Here is a tiny trained network, its code and every weight. The questions are about switching its units off for an input and a target symbol, where a switched-off unit gives its printed mean instead of its output.

import numpy as np


def w(rows, s, z=0):
    codes = np.array(rows[::2]) - 128.0
    scale = np.full(codes.shape[1], s)
    scale[-1] = z or s
    return codes * scale


def f(y):
    return np.maximum(y, 0)


def softmax(a):
    e = np.exp(a - a.max(-1, keepdims=True))
    return e / e.sum(-1, keepdims=True)


def log_softmax(a):
    a = a - a.max(-1, keepdims=True)
    return a - np.log(np.exp(a).sum(-1, keepdims=True))


def net(x, mask):
    ids = ['αβγδεηλμξστφψω'.index(c) for c in x.split()]
    T = len(ids)
    res = E[ids] + P[:T]
    r = res
    for j in range(2):
        rows = slice(2 * j, 2 * j + 2)
        q, k, v = (r @ M[0][rows].T for M in (Q, K, V))
        z = softmax(np.where(np.tri(T) > 0, q @ k.T / 2**0.5, -1e9)) @ v
        o = O[0][rows]
        res = res + np.where(mask[j], z, o[:, -1]) @ o[:, :-1]
    y = f(res @ A[0][:, :-1].T + A[0][:, -1])
    res = res + np.where(mask[2:10], y, B[0][:, -1]) @ B[0][:, :-1]
    return log_softmax(res[-1] @ U[:, :-1].T + U[:, -1])


Q, K, V, O, A, B = {}, {}, {}, {}, {}, {}
E = w([
[7,165,144],'α',
[117,100,140],'β',
[155,39,72],'γ',
[231,177,129],'δ',
[69,198,148],'ε',
[130,227,193],'η',
[152,108,115],'λ',
[112,112,127],'μ',
[217,154,172],'ξ',
[63,198,161],'σ',
[114,109,125],'τ',
[97,156,25],'φ',
[41,150,100],'ψ',
[58,67,141],'ω',
],0.02)
P = w([
[242,240,200],'0',
[179,241,172],'1',
[174,248,151],'2',
[159,246,148],'3',
[161,235,164],'4',
[172,253,143],'5',
[154,246,162],'6',
[155,246,149],'7',
[156,247,146],'8',
],0.0039)
Q[0] = w([
[206,141,158],'H1',
[74,147,85],'H1',
[254,188,173],'H2',
[111,190,55],'H2',
],0.011)
K[0] = w([
[207,130,190],'H1',
[59,37,217],'H1',
[254,160,159],'H2',
[86,198,42],'H2',
],0.0077)
V[0] = w([
[2,60,176],'H1',
[19,37,160],'H1',
[27,211,86],'H2',
[182,190,157],'H2',
],0.0062)
O[0] = w([
[71,77,38,11],'H1',
[174,74,253,4],'H1',
[89,80,164,108],'H2',
[39,213,125,216],'H2',
],0.0051,0.0029)
A[0] = w([
[169,242,208,155],'N1',
[52,235,186,153],'N2',
[58,182,93,200],'N3',
[167,122,98,2],'N4',
[176,44,61,41],'N5',
[168,175,179,59],'N6',
[5,87,153,159],'N7',
[63,68,55,200],'N8',
],0.013,0.0096)
B[0] = w([
[134,80,192,248],'N1',
[71,165,73,236],'N2',
[91,73,199,202],'N3',
[243,50,3,128],'N4',
[87,203,94,165],'N5',
[188,176,95,162],'N6',
[185,92,36,184],'N7',
[203,176,170,200],'N8',
],0.013,0.014)
U = w([
[117,132,166,133],'α',
[182,241,98,173],'β',
[105,127,91,178],'γ',
[122,90,186,170],'δ',
[122,99,174,119],'ε',
[81,149,43,87],'η',
[214,67,140,75],'λ',
[103,187,153,115],'μ',
[117,148,147,62],'ξ',
[117,137,155,125],'σ',
[56,252,186,1],'τ',
[173,206,254,44],'φ',
[117,134,156,62],'ψ',
[38,110,144,158],'ω',
],0.012,0.0094)

Each question gives the input, a string of symbols that net reads in full, and the target symbol t.
The units are the heads (2 rows each of Q, K, V and O) and the neurons (one row each of A and B). Each row of codes is followed by its name. A weight is (code - 128) times the scale printed after its matrix; where a second scale follows, it is the last column's (O, A, B and U).
mask holds one flag per unit, heads first, then neurons. A switched-off unit (its flag False) gives its mean, the last column of its rows in O or B, instead of its output. The means were averaged over made-up inputs and are rounded, as every weight is.
A unit's drop is (log p(t) with every unit on - log p(t) with that unit switched off) / (log p(t) with every unit on - log p(t) with every unit switched off).
The circuit of an input: a set's keep is (log p(t) with only the set's units on - log p(t) with every unit switched off) / (log p(t) with every unit on - log p(t) with every unit switched off). Starting from all 10 units, units are removed one at a time, each time the one whose removal leaves the highest keep (on an exact tie, the one counted first), for as long as the keep stays at least 0.8.
circuit, biggest first: the units of the circuit, biggest drop first
k most important neurons: the k neurons with the biggest drops, biggest first
drop of u: that unit's drop, to one decimal
input ω μ σ γ α, target η: circuit, biggest first -> N7
input δ λ γ λ β α τ ω, target λ: circuit, biggest first -> N7, N2, H2
input γ ξ η μ, target ω: circuit, biggest first -> N8, N6, N3
input ω ω τ φ γ, target β: circuit, biggest first -> N1, N8
input λ ξ ε, target ω: 2 most important neurons -> N3, N2
input γ ξ γ, target β: 2 most important neurons -> N1, N3
input ξ γ ξ ξ η τ, target ω: 3 most important neurons -> N8, N3, N6
input ψ γ γ γ γ σ γ ψ ε, target ω: 2 most important neurons -> N2, N3
input ξ γ ω ε ω ξ α σ, target ω: 2 most important neurons -> N3, N2
input ξ β γ μ σ ξ γ γ σ, target ω: 2 most important neurons -> N2, N3
input ξ δ ξ ξ η μ ξ δ, target φ: drop of N1 -> 2.3
input α β ξ ε δ, target φ: drop of N8 -> -0.1
input ω β τ α γ λ ω α, target η: drop of H2 -> 0.0
input λ γ τ ω, target λ: drop of N7 -> 0.3
